Below is a small trained network, with its code and all its weights. Each question gives an input and a target symbol and asks what happens when units are switched off, that is, made to give their printed mean instead of their output.

import numpy as np


def w(rows, s, z=0):
    codes = np.array(rows[::2]) - 128.0
    scale = np.full(codes.shape[1], s)
    scale[-1] = z or s
    return codes * scale


def norm(h):
    return h / np.sqrt((h * h).mean(-1, keepdims=True) + 1e-5)


def f(y):
    return y / 2 * (1 + np.tanh(0.7978845608 * (y + 0.044715 * y**3)))


def softmax(a):
    e = np.exp(a - a.max(-1, keepdims=True))
    return e / e.sum(-1, keepdims=True)


def log_softmax(a):
    a = a - a.max(-1, keepdims=True)
    return a - np.log(np.exp(a).sum(-1, keepdims=True))


def net(x, mask):
    ids = ['ΓΔΞΠΦΨΩαβεζηθλμτ'.index(c) for c in x.split()]
    T = len(ids)
    res = E[ids] + P[:T]
    u = 0
    for l in range(2):
        r = norm(res)
        for j in range(2):
            rows = slice(2 * j, 2 * j + 2)
            q, k, v = (r @ M[l][rows].T for M in (Q, K, V))
            z = softmax(np.where(np.tri(T) > 0, q @ k.T / 2**0.5, -1e9)) @ v
            o = O[l][rows]
            res = res + np.where(mask[u + j], z, o[:, -1]) @ o[:, :-1]
        u += 2
        y = f(norm(res) @ A[l][:, :-1].T + A[l][:, -1])
        res = res + np.where(mask[u : u + 8], y, B[l][:, -1]) @ B[l][:, :-1]
        u += 8
    return log_softmax(norm(res)[-1] @ U[:, :-1].T + U[:, -1])


Q, K, V, O, A, B = {}, {}, {}, {}, {}, {}
E = w([
[127,127,253,66],'Γ',
[220,144,180,81],'Δ',
[171,113,148,157],'Ξ',
[116,172,144,138],'Π',
[16,130,125,133],'Φ',
[95,85,115,115],'Ψ',
[194,129,124,150],'Ω',
[102,109,173,154],'α',
[91,139,30,190],'β',
[168,172,72,86],'ε',
[191,130,130,151],'ζ',
[115,106,179,143],'η',
[88,94,198,94],'θ',
[117,109,166,165],'λ',
[37,128,84,167],'μ',
[173,120,141,151],'τ',
],0.031)
P = w([
[184,99,95,126],'0',
[220,68,211,254],'1',
[198,103,182,228],'2',
[178,124,178,218],'3',
[139,143,179,182],'4',
[137,173,211,169],'5',
[156,178,188,128],'6',
[148,188,206,129],'7',
[142,165,179,156],'8',
],0.0076)
Q[0] = w([
[141,110,154,127],'0.h0',
[81,144,206,2],'0.h0',
[107,57,72,94],'0.h1',
[119,205,145,195],'0.h1',
],0.049)
K[0] = w([
[146,145,148,153],'0.h0',
[127,254,226,115],'0.h0',
[113,34,83,132],'0.h1',
[120,238,154,158],'0.h1',
],0.041)
V[0] = w([
[144,141,131,162],'0.h0',
[106,180,142,226],'0.h0',
[180,1,176,144],'0.h1',
[92,27,20,6],'0.h1',
],0.014)
O[0] = w([
[142,123,133,148,149],'0.h0',
[146,77,107,194,157],'0.h0',
[122,68,68,40,134],'0.h1',
[85,251,143,35,6],'0.h1',
],0.014,0.017)
A[0] = w([
[106,176,56,142,62],'0.n0',
[26,157,54,172,2],'0.n1',
[89,134,85,171,86],'0.n2',
[93,110,153,110,89],'0.n3',
[39,126,119,117,117],'0.n4',
[153,161,124,187,86],'0.n5',
[104,123,157,108,40],'0.n6',
[113,172,4,126,132],'0.n7',
],0.038,0.0083)
B[0] = w([
[178,221,173,128,152],'0.n0',
[247,2,217,139,162],'0.n1',
[182,129,192,138,167],'0.n2',
[86,120,146,168,138],'0.n3',
[53,37,145,87,143],'0.n4',
[71,155,125,197,248],'0.n5',
[82,92,171,98,130],'0.n6',
[120,208,61,205,164],'0.n7',
],0.043,0.011)
Q[1] = w([
[124,146,106,75],'1.h0',
[224,247,193,157],'1.h0',
[8,223,108,92],'1.h1',
[64,73,187,2],'1.h1',
],0.016)
K[1] = w([
[125,74,33,173],'1.h0',
[167,152,112,93],'1.h0',
[4,92,79,186],'1.h1',
[33,39,192,193],'1.h1',
],0.023)
V[1] = w([
[199,155,101,175],'1.h0',
[123,123,2,142],'1.h0',
[174,139,123,52],'1.h1',
[86,53,103,128],'1.h1',
],0.044)
O[1] = w([
[237,138,86,191,222],'1.h0',
[90,97,5,194,2],'1.h0',
[157,94,49,49,255],'1.h1',
[132,39,104,189,164],'1.h1',
],0.025,0.0093)
A[1] = w([
[119,103,143,187,84],'1.n0',
[32,115,143,123,253],'1.n1',
[107,68,151,199,119],'1.n2',
[2,150,88,128,104],'1.n3',
[58,125,101,123,43],'1.n4',
[132,208,65,187,152],'1.n5',
[172,97,67,39,117],'1.n6',
[70,124,74,162,89],'1.n7',
],0.036,0.0069)
B[1] = w([
[124,83,75,143,191],'1.n0',
[108,226,126,103,183],'1.n1',
[63,79,79,112,231],'1.n2',
[168,138,2,88,150],'1.n3',
[148,125,51,170,133],'1.n4',
[95,208,188,90,211],'1.n5',
[156,189,175,35,254],'1.n6',
[204,105,148,166,158],'1.n7',
],0.049,0.018)
U = w([
[51,109,212,97,68],'Γ',
[187,139,104,51,252],'Δ',
[145,86,92,143,147],'Ξ',
[95,133,144,214,157],'Π',
[127,43,213,115,58],'Φ',
[112,170,25,112,66],'Ψ',
[147,120,85,153,119],'Ω',
[129,108,113,146,90],'α',
[227,148,162,199,104],'β',
[125,247,100,176,109],'ε',
[134,118,110,139,75],'ζ',
[130,113,111,140,65],'η',
[31,134,90,72,89],'θ',
[134,108,114,143,93],'λ',
[180,82,196,150,70],'μ',
[139,112,104,140,82],'τ',
],0.012,0.0039)

Each question gives the input, a string of symbols that net reads in full, and the target symbol t.
The units are the heads (2 rows each of Q, K, V and O) and the neurons (one row each of A and B). Each row of codes is followed by its name. A weight is (code - 128) times the scale printed after its matrix; where a second scale follows, it is the last column's (O, A, B and U).
mask holds one flag per unit, layer by layer, with each layer's heads first. A switched-off unit (its flag False) gives its mean, the last column of its rows in O or B, instead of its output. The means were averaged over made-up inputs and are rounded, as every weight is.
A unit's drop is (log p(t) with every unit on - log p(t) with that unit switched off) / (log p(t) with every unit on - log p(t) with every unit switched off).
The circuit of an input: a set's keep is (log p(t) with only the set's units on - log p(t) with every unit switched off) / (log p(t) with every unit on - log p(t) with every unit switched off). Starting from the 12 units with the biggest drops (on a tie, the unit counted first), units are removed one at a time, each time the one whose removal leaves the highest keep (on an exact tie, the one counted first), for as long as the keep stays at least 0.8.
circuit, biggest first: the units of the circuit, biggest drop first
unit that matters most: the unit with the biggest drop
k most important neurons: the k neurons with the biggest drops, biggest first
k most important neurons of layer l: the k neurons of layer l with the biggest drops, biggest first
which heads matter: for each layer, one digit per head in row order, 1 if its drop is at least 0.15 and else 0, layers parted by /
input β Π ζ Π β Ψ Π ε, target β: circuit, biggest first : (1.h0; 0.n2; 1.n6)
input ε Δ Δ Δ τ Π, target ε: which heads matter : 01 / 11
input θ τ τ Ξ ζ, target θ: which heads matter : 01 / 11
input β α Δ Δ ε η ζ, target ε: 2 most important neurons : (0.n5; 1.n5)
input Ξ η τ ε Ξ Δ ε ε α, target ε: which heads matter : 01 / 00
input Δ θ Γ ε λ, target ε: circuit, biggest first : (0.h1; 1.n6)
input Ω β θ Ω α Δ η β Γ, target Γ: which heads matter : 10 / 11
input ε Ξ Π Δ μ Γ Δ, target ε: 2 most important neurons : (1.n5; 0.n7)
input θ ε ε Ξ, target ε: which heads matter : 01 / 01
input λ β Π β Ξ Δ Ξ Π η, target Π: circuit, biggest first : (1.n6)
input Γ Φ Ξ ζ Γ Ξ β Ξ, target Γ: which heads matter : 00 / 10
input Ξ Ω α Δ Δ ε Ω α, target ε: circuit, biggest first : (0.h1; 0.n5)
input Ω β λ λ Ξ λ θ Ω, target θ: which heads matter : 11 / 10
input Ξ Δ Ξ τ Γ Π Π, target θ: unit that matters most : 0.n0
input Ξ Δ Γ Ω Ψ, target Ψ: 3 most important neurons : (0.n7; 0.n4; 1.n3)
input Δ Δ Ξ Δ η θ, target θ: which heads matter : 01 / 11
input Φ Ξ Γ Π Ψ, target θ: circuit, biggest first : (0.n4; 0.h1)
input Δ Δ λ Δ Δ Δ Ω Δ β, target β: which heads matter : 00 / 00
input ε α ε β α Δ Δ Δ Π, target ε: 2 most important neurons : (1.n5; 0.n0)
input λ ε ζ τ, target ε: unit that matters most : 0.h1
input Π Φ Γ, target Π: which heads matter : 01 / 01
input Ξ τ Ξ Δ θ, target θ: which heads matter : 11 / 11
input Ω Φ τ, target Φ: 4 most important neurons : (0.n0; 0.n2; 0.n4; 0.n1)
input Ψ μ Ξ λ τ ε Π τ θ, target Ψ: 2 most important neurons of layer 0 : (0.n1; 0.n4)
input η β Δ α Ψ τ η ε Ξ, target ε: which heads matter : 01 / 00
input β Φ ε Π β Ω Ω τ, target β: which heads matter : 01 / 11
input Ω θ μ β, target β: unit that matters most : 0.n1
input Φ τ Ξ Ω, target Φ: 2 most important neurons : (0.n4; 0.n1)
input Γ ε ε Γ Ξ Ξ τ Ω, target Γ: which heads matter : 00 / 10
